Below is a small trained network, with its code and all its weights. Each question gives an input and a target symbol and asks what happens when units are switched off, that is, made to give their printed mean instead of their output.

import numpy as np


def w(rows, s, z=0):
    codes = np.array(rows[::2]) - 128.0
    scale = np.full(codes.shape[1], s)
    scale[-1] = z or s
    return codes * scale


def f(y):
    return y / 2 * (1 + np.tanh(0.7978845608 * (y + 0.044715 * y**3)))


def softmax(a):
    e = np.exp(a - a.max(-1, keepdims=True))
    return e / e.sum(-1, keepdims=True)


def log_softmax(a):
    a = a - a.max(-1, keepdims=True)
    return a - np.log(np.exp(a).sum(-1, keepdims=True))


def net(x, mask):
    ids = ['ΔΞΠΨΩζθλφ'.index(c) for c in x.split()]
    T = len(ids)
    res = E[ids] + P[:T]
    u = 0
    for l in range(3):
        q, k, v = (res @ M[l].T for M in (Q, K, V))
        z = softmax(np.where(np.tri(T) > 0, q @ k.T / 3**0.5, -1e9)) @ v
        res = res + np.where(mask[u], z, O[l][:, -1]) @ O[l][:, :-1]
        u += 1
        y = f(res @ A[l][:, :-1].T + A[l][:, -1])
        res = res + np.where(mask[u : u + 8], y, B[l][:, -1]) @ B[l][:, :-1]
        u += 8
    return log_softmax(res[-1] @ U[:, :-1].T + U[:, -1])


Q, K, V, O, A, B = {}, {}, {}, {}, {}, {}
E = w([
[141,98,46,12,99,103,34],'Δ',
[132,46,150,174,148,150,142],'Ξ',
[175,150,90,115,112,213,164],'Π',
[121,13,106,14,62,80,92],'Ψ',
[94,134,201,134,124,113,245],'Ω',
[171,128,187,84,157,124,127],'ζ',
[220,98,56,167,48,110,97],'θ',
[165,214,129,133,89,217,114],'λ',
[147,97,70,175,75,25,184],'φ',
],0.012)
P = w([
[172,173,94,171,169,51,15],'0',
[254,33,128,160,128,164,161],'1',
[225,165,204,77,127,140,21],'2',
[172,77,133,128,144,144,191],'3',
[143,194,129,121,158,124,36],'4',
[124,109,88,161,167,118,206],'5',
[147,182,126,127,171,121,25],'6',
[116,124,105,165,124,132,199],'7',
[140,179,129,130,172,117,18],'8',
[107,126,112,158,94,146,197],'9',
],0.0069)
Q[0] = w([
[202,93,171,91,83,253,42],'L0H1',
[76,88,44,132,130,37,59],'L0H1',
[245,48,128,151,56,68,31],'L0H1',
],0.0046)
K[0] = w([
[187,177,170,47,121,209,87],'L0H1',
[99,35,3,97,101,23,48],'L0H1',
[207,18,119,84,82,158,70],'L0H1',
],0.006)
V[0] = w([
[194,39,96,106,82,43,117],'L0H1',
[137,166,162,111,85,193,99],'L0H1',
[254,92,150,77,137,124,100],'L0H1',
],0.0054)
O[0] = w([
[78,35,117,135,103,26,42,213],'L0H1',
[180,153,21,143,143,70,89,138],'L0H1',
[117,108,114,253,196,72,114,255],'L0H1',
],0.0056,0.0054)
A[0] = w([
[185,119,254,133,217,97,118,252],'L0N1',
[135,37,96,146,111,101,133,177],'L0N2',
[104,165,148,159,99,201,127,124],'L0N3',
[12,117,182,83,120,89,118,153],'L0N4',
[137,226,136,182,114,150,131,109],'L0N5',
[155,83,47,79,82,144,84,151],'L0N6',
[198,120,82,123,164,203,192,194],'L0N7',
[155,173,108,154,160,164,25,227],'L0N8',
],0.0072,0.0034)
B[0] = w([
[87,220,120,219,174,151,118,255],'L0N1',
[89,74,237,150,125,56,187,225],'L0N2',
[74,98,77,40,144,174,105,118],'L0N3',
[166,190,178,56,69,113,70,142],'L0N4',
[110,75,146,2,89,188,40,129],'L0N5',
[168,44,218,107,175,48,165,194],'L0N6',
[204,81,81,179,106,97,184,172],'L0N7',
[222,158,71,143,226,187,73,219],'L0N8',
],0.006,0.0058)
Q[1] = w([
[122,153,108,201,176,199,218],'L1H1',
[167,83,165,101,72,74,225],'L1H1',
[115,114,174,106,55,161,2],'L1H1',
],0.0044)
K[1] = w([
[150,121,100,110,135,152,253],'L1H1',
[105,91,123,170,96,107,155],'L1H1',
[114,59,171,18,135,99,79],'L1H1',
],0.0059)
V[1] = w([
[165,147,83,167,206,152,180],'L1H1',
[177,121,209,208,161,89,136],'L1H1',
[24,4,133,153,87,140,195],'L1H1',
],0.0032)
O[1] = w([
[94,73,217,193,216,125,232,177],'L1H1',
[41,82,118,196,156,39,95,253],'L1H1',
[145,136,79,99,72,173,252,77],'L1H1',
],0.0048,0.0047)
A[1] = w([
[81,71,158,149,148,109,210,214],'L1N1',
[170,211,50,138,147,196,69,146],'L1N2',
[69,254,191,116,180,123,43,119],'L1N3',
[129,93,133,188,174,186,78,168],'L1N4',
[175,151,115,139,115,78,80,194],'L1N5',
[199,149,112,176,197,124,85,251],'L1N6',
[79,73,196,143,86,88,180,203],'L1N7',
[143,87,166,151,121,76,67,187],'L1N8',
],0.0079,0.0025)
B[1] = w([
[165,218,179,142,92,176,84,197],'L1N1',
[211,88,78,141,234,94,121,173],'L1N2',
[109,157,254,99,150,36,99,190],'L1N3',
[107,177,69,124,98,188,168,199],'L1N4',
[88,93,55,119,150,94,157,180],'L1N5',
[11,129,56,59,61,141,218,253],'L1N6',
[188,211,129,190,156,119,82,200],'L1N7',
[98,99,55,87,93,179,64,225],'L1N8',
],0.0067,0.012)
Q[2] = w([
[10,152,136,137,46,66,142],'L2H1',
[129,97,184,112,135,20,209],'L2H1',
[220,184,133,2,149,98,95],'L2H1',
],0.0042)
K[2] = w([
[115,124,138,114,30,132,110],'L2H1',
[30,101,254,95,51,25,115],'L2H1',
[101,160,117,103,169,131,111],'L2H1',
],0.0053)
V[2] = w([
[171,225,153,5,210,175,2],'L2H1',
[123,121,128,85,171,202,158],'L2H1',
[167,209,74,146,145,245,131],'L2H1',
],0.0026)
O[2] = w([
[140,243,254,74,58,156,15,52],'L2H1',
[209,90,178,82,73,103,11,4],'L2H1',
[155,127,16,206,93,158,99,97],'L2H1',
],0.0048,0.0011)
A[2] = w([
[130,152,192,116,151,42,83,192],'L2N1',
[79,163,129,167,57,169,212,163],'L2N2',
[254,174,224,164,129,102,89,133],'L2N3',
[78,144,150,191,111,193,132,98],'L2N4',
[96,56,88,74,152,111,118,58],'L2N5',
[77,90,106,133,21,123,122,188],'L2N6',
[200,141,161,223,134,151,182,4],'L2N7',
[136,195,190,132,129,149,212,135],'L2N8',
],0.0084,0.0026)
B[2] = w([
[83,48,138,177,115,141,104,253],'L2N1',
[64,121,134,54,15,181,78,203],'L2N2',
[74,137,155,97,194,243,223,202],'L2N3',
[254,181,78,54,99,179,25,172],'L2N4',
[156,78,160,47,198,166,116,226],'L2N5',
[113,195,174,103,60,47,204,181],'L2N6',
[179,195,175,31,167,10,144,187],'L2N7',
[201,11,166,87,52,152,102,180],'L2N8',
],0.006,0.0072)
U = w([
[99,35,191,175,153,238,118,148],'Δ',
[210,216,104,110,169,129,30,73],'Ξ',
[160,58,76,173,189,216,147,126],'Π',
[152,118,171,1,159,140,153,2],'Ψ',
[191,69,135,141,130,102,32,127],'Ω',
[103,195,170,136,231,65,180,177],'ζ',
[172,154,81,236,114,26,117,124],'θ',
[144,81,125,109,65,97,235,172],'λ',
[89,161,99,137,58,191,81,174],'φ',
],0.006,0.0043)

Each question gives the input, a string of symbols that net reads in full, and the target symbol t.
The units are the heads (3 rows each of Q, K, V and O) and the neurons (one row each of A and B). Each row of codes is followed by its name. A weight is (code - 128) times the scale printed after its matrix; where a second scale follows, it is the last column's (O, A, B and U).
mask holds one flag per unit, layer by layer, with each layer's heads first. A switched-off unit (its flag False) gives its mean, the last column of its rows in O or B, instead of its output. The means were averaged over made-up inputs and are rounded, as every weight is.
A unit's drop is (log p(t) with every unit on - log p(t) with that unit switched off) / (log p(t) with every unit on - log p(t) with every unit switched off).
The circuit of an input: a set's keep is (log p(t) with only the set's units on - log p(t) with every unit switched off) / (log p(t) with every unit on - log p(t) with every unit switched off). Starting from the 12 units with the biggest drops (on a tie, the unit counted first), units are removed one at a time, each time the one whose removal leaves the highest keep (on an exact tie, the one counted first), for as long as the keep stays at least 0.8.
units of the circuit, in order: the units of the circuit, biggest drop first
k most important neurons: the k neurons with the biggest drops, biggest first
k most important neurons of layer l: the k neurons of layer l with the biggest drops, biggest first
input Δ ζ Π Ψ ζ, target ζ: units of the circuit, in order => L1N3, L0N1, L2N2
input ζ Ψ Ω Ξ ζ Π λ, target Ξ: units of the circuit, in order => L1N2, L2H1, L0N8
input ζ Π λ λ ζ Δ, target Ω: units of the circuit, in order => L1N6, L0N1, L2N3
input ζ Π ζ Δ ζ Ψ Π ζ Ω φ, target ζ: most important neuron of layer 0 => L0N2
input ζ Ψ λ λ Ψ Π Ξ ζ Π, target Π: 3 most important neurons => L1N2, L1N6, L0N7
input φ Π ζ ζ ζ λ, target Π: 2 most important neurons => L1N2, L0N2
input Ψ ζ ζ Ξ, target Ξ: 2 most important neurons of layer 1 => L1N1, L1N7
input ζ Δ Π Π Π Ξ ζ λ λ, target Ξ: 4 most important neurons => L1N2, L0N5, L0N8, L0N2
input ζ ζ ζ, target ζ: units of the circuit, in order => L1N3, L0N1, L2N2
input Ξ ζ Π Π ζ Ψ, target Δ: 4 most important neurons => L1N6, L2N3, L1N7, L0N2
input ζ ζ Π φ ζ Ξ Δ Ψ Ω Ω, target Ψ: 2 most important neurons => L1N6, L2N7
input ζ Ψ ζ Π, target λ: 2 most important neurons => L0N7, L1N8
input ζ Π φ, target θ: 2 most important neurons of layer 0 => L0N8, L0N2
input φ Ψ Δ ζ, target φ: 2 most important neurons => L1N2, L0N1
input Ψ ζ ζ θ, target θ: 3 most important neurons of layer 1 => L1N8, L1N3, L1N7
input Ψ Ψ Ξ ζ ζ ζ, target φ: 3 most important neurons of layer 0 => L0N1, L0N6, L0N2
input Ω Π ζ θ Ξ, target φ: most important neuron => L1N4
input Π ζ θ Ψ, target Δ: 3 most important neurons of layer 1 => L1N6, L1N7, L1N1
input ζ Ξ Π Δ, target Ω: 2 most important neurons of layer 0 => L0N6, L0N1
input ζ ζ Ω, target Δ: 2 most important neurons of layer 1 => L1N3, L1N6
input Ψ Π Ξ Π Π ζ θ, target λ: 3 most important neurons => L2N6, L1N6, L1N7
input ζ Ω λ Ω Π ζ Ω φ Δ, target Ψ: 2 most important neurons of layer 1 => L1N6, L1N7
input ζ ζ ζ ζ θ θ Ξ Π Π λ, target Π: 4 most important neurons of layer 1 => L1N2, L1N1, L1N7, L1N3
